Below is a small trained network, with its code and all its weights. Each question gives an input and a class and asks what happens when units are switched off, that is, made to give their printed mean instead of their output.

import numpy as np


def w(rows, s, z=0):
    codes = np.array(rows[::2]) - 128.0
    scale = np.full(codes.shape[1], s)
    scale[-1] = z or s
    return codes * scale


def norm(h):
    return h / np.sqrt((h * h).mean(-1, keepdims=True) + 1e-5)


def f(y):
    return y / 2 * (1 + np.tanh(0.7978845608 * (y + 0.044715 * y**3)))


def log_softmax(a):
    a = a - a.max(-1, keepdims=True)
    return a - np.log(np.exp(a).sum(-1, keepdims=True))


def net(x, mask):
    res = np.array(x, float).reshape(1, 5) / 4 @ E
    u = 0
    for l in range(2):
        y = f(norm(res) @ A[l][:, :-1].T + A[l][:, -1])
        res = res + np.where(mask[u : u + 9], y, B[l][:, -1]) @ B[l][:, :-1]
        u += 9
    return log_softmax(norm(res)[-1] @ U[:, :-1].T + U[:, -1])


A, B = {}, {}
E = w([
[146,180,55,138,107,46,131],'x0',
[148,148,190,112,95,110,174],'x1',
[46,98,138,119,157,41,118],'x2',
[152,200,136,254,32,119,139],'x3',
[191,72,113,154,206,119,98],'x4',
],0.006)
A[0] = w([
[121,152,79,148,152,38,69,94],'L0N1',
[141,115,110,55,143,142,91,137],'L0N2',
[128,125,149,116,160,142,114,5],'L0N3',
[235,141,169,113,137,135,172,206],'L0N4',
[90,227,168,225,131,79,118,51],'L0N5',
[121,254,115,107,114,141,102,162],'L0N6',
[129,143,82,184,154,166,117,248],'L0N7',
[126,107,153,112,133,200,73,63],'L0N8',
[130,135,191,129,214,123,107,205],'L0N9',
],0.0084,0.0016)
B[0] = w([
[205,189,106,79,231,53,76,206],'L0N1',
[91,169,190,156,27,136,159,190],'L0N2',
[109,112,207,164,129,113,116,123],'L0N3',
[215,216,138,177,21,2,150,218],'L0N4',
[165,132,181,97,7,83,149,255],'L0N5',
[63,101,189,146,173,128,152,214],'L0N6',
[227,101,147,50,155,48,92,201],'L0N7',
[206,167,59,58,125,211,121,172],'L0N8',
[158,200,117,252,84,114,152,184],'L0N9',
],0.0059,0.0043)
A[1] = w([
[187,175,87,93,254,98,51,126],'L1N1',
[99,135,121,105,122,75,116,121],'L1N2',
[219,94,122,182,122,254,93,118],'L1N3',
[12,132,159,22,151,173,188,138],'L1N4',
[74,126,174,92,124,99,165,107],'L1N5',
[120,211,202,119,145,232,117,161],'L1N6',
[112,153,153,91,120,137,71,79],'L1N7',
[33,138,161,84,147,176,124,120],'L1N8',
[184,58,134,158,217,189,129,251],'L1N9',
],0.0073,0.0026)
B[1] = w([
[135,104,132,125,214,93,57,253],'L1N1',
[201,188,129,128,181,221,93,161],'L1N2',
[98,116,48,93,214,63,23,218],'L1N3',
[112,165,135,98,148,246,99,223],'L1N4',
[190,195,125,134,148,202,116,166],'L1N5',
[162,193,97,78,254,96,96,192],'L1N6',
[187,86,195,125,57,172,55,129],'L1N7',
[91,114,165,166,204,213,133,174],'L1N8',
[88,120,176,176,115,5,151,189],'L1N9',
],0.007,0.0045)
U = w([
[126,51,62,178,84,123,179,42],'0',
[154,134,90,110,198,41,59,200],'1',
[40,39,181,221,167,80,169,83],'2',
[55,156,142,103,177,251,124,173],'3',
[74,45,68,163,88,162,181,3],'4',
[62,91,141,181,49,150,147,83],'5',
[75,42,62,150,84,162,159,5],'6',
[166,203,181,163,52,66,203,185],'7',
],0.011,0.0043)

Each question gives the input, the list of numbers given to net, and the class t.
The units are the neurons (one row each of A and B). Each row of codes is followed by its name. A weight is (code - 128) times the scale printed after its matrix; where a second scale follows, it is the last column's (A, B and U).
mask holds one flag per neuron, layer by layer. A switched-off neuron (its flag False) gives its mean, the last column of its row in B, instead of its output. The means were averaged over made-up inputs and are rounded, as every weight is.
A unit's drop is (log p(t) with every unit on - log p(t) with that unit switched off) / (log p(t) with every unit on - log p(t) with every unit switched off).
The circuit of an input: a set's keep is (log p(t) with only the set's units on - log p(t) with every unit switched off) / (log p(t) with every unit on - log p(t) with every unit switched off). Starting from the 12 units with the biggest drops (on a tie, the unit counted first), units are removed one at a time, each time the one whose removal leaves the highest keep (on an exact tie, the one counted first), for as long as the keep stays at least 0.8.
units of the circuit, in order: the units of the circuit, biggest drop first
most important unit: the unit with the biggest drop
k most important neurons: the k neurons with the biggest drops, biggest first
top k neurons in layer l: the k neurons of layer l with the biggest drops, biggest first
drop of u: that unit's drop, to one decimal
input [-6,-6,8,-2,6], class 2: most important unit : L1N9
input [-6,-7,-3,8,-5], class 1: 2 most important neurons : (L1N3; L0N4)
input [-4,8,-1,-8,6], class 7: units of the circuit, in order : (L0N4; L0N2; L0N9)
input [-2,-1,6,-2,6], class 2: 2 most important neurons : (L1N9; L0N4)
input [-1,-1,6,-4,3], class 2: units of the circuit, in order : (L0N4; L1N6; L1N3)
input [-4,-4,3,8,4], class 7: 2 most important neurons : (L0N5; L1N1)
input [-8,5,-5,5,3], class 1: 2 most important neurons : (L1N3; L0N5)
input [-8,-1,6,-1,2], class 2: 2 most important neurons : (L1N9; L0N9)
input [-1,-8,5,5,-3], class 7: 2 most important neurons : (L0N5; L1N3)
input [-5,-8,-7,0,-6], class 1: top 3 neurons in layer 1 : (L1N3; L1N6; L1N9)
input [2,5,1,3,8], class 7: 2 most important neurons : (L0N4; L1N3)
input [-7,-2,4,-4,0], class 3: drop of L0N3 : 0.0
input [-3,7,-4,-5,4], class 7: drop of L0N4 : 1.5
input [1,-5,-5,-8,-4], class 3: most important unit : L0N2
input [1,-8,-1,-6,-3], class 3: drop of L0N2 : 0.3
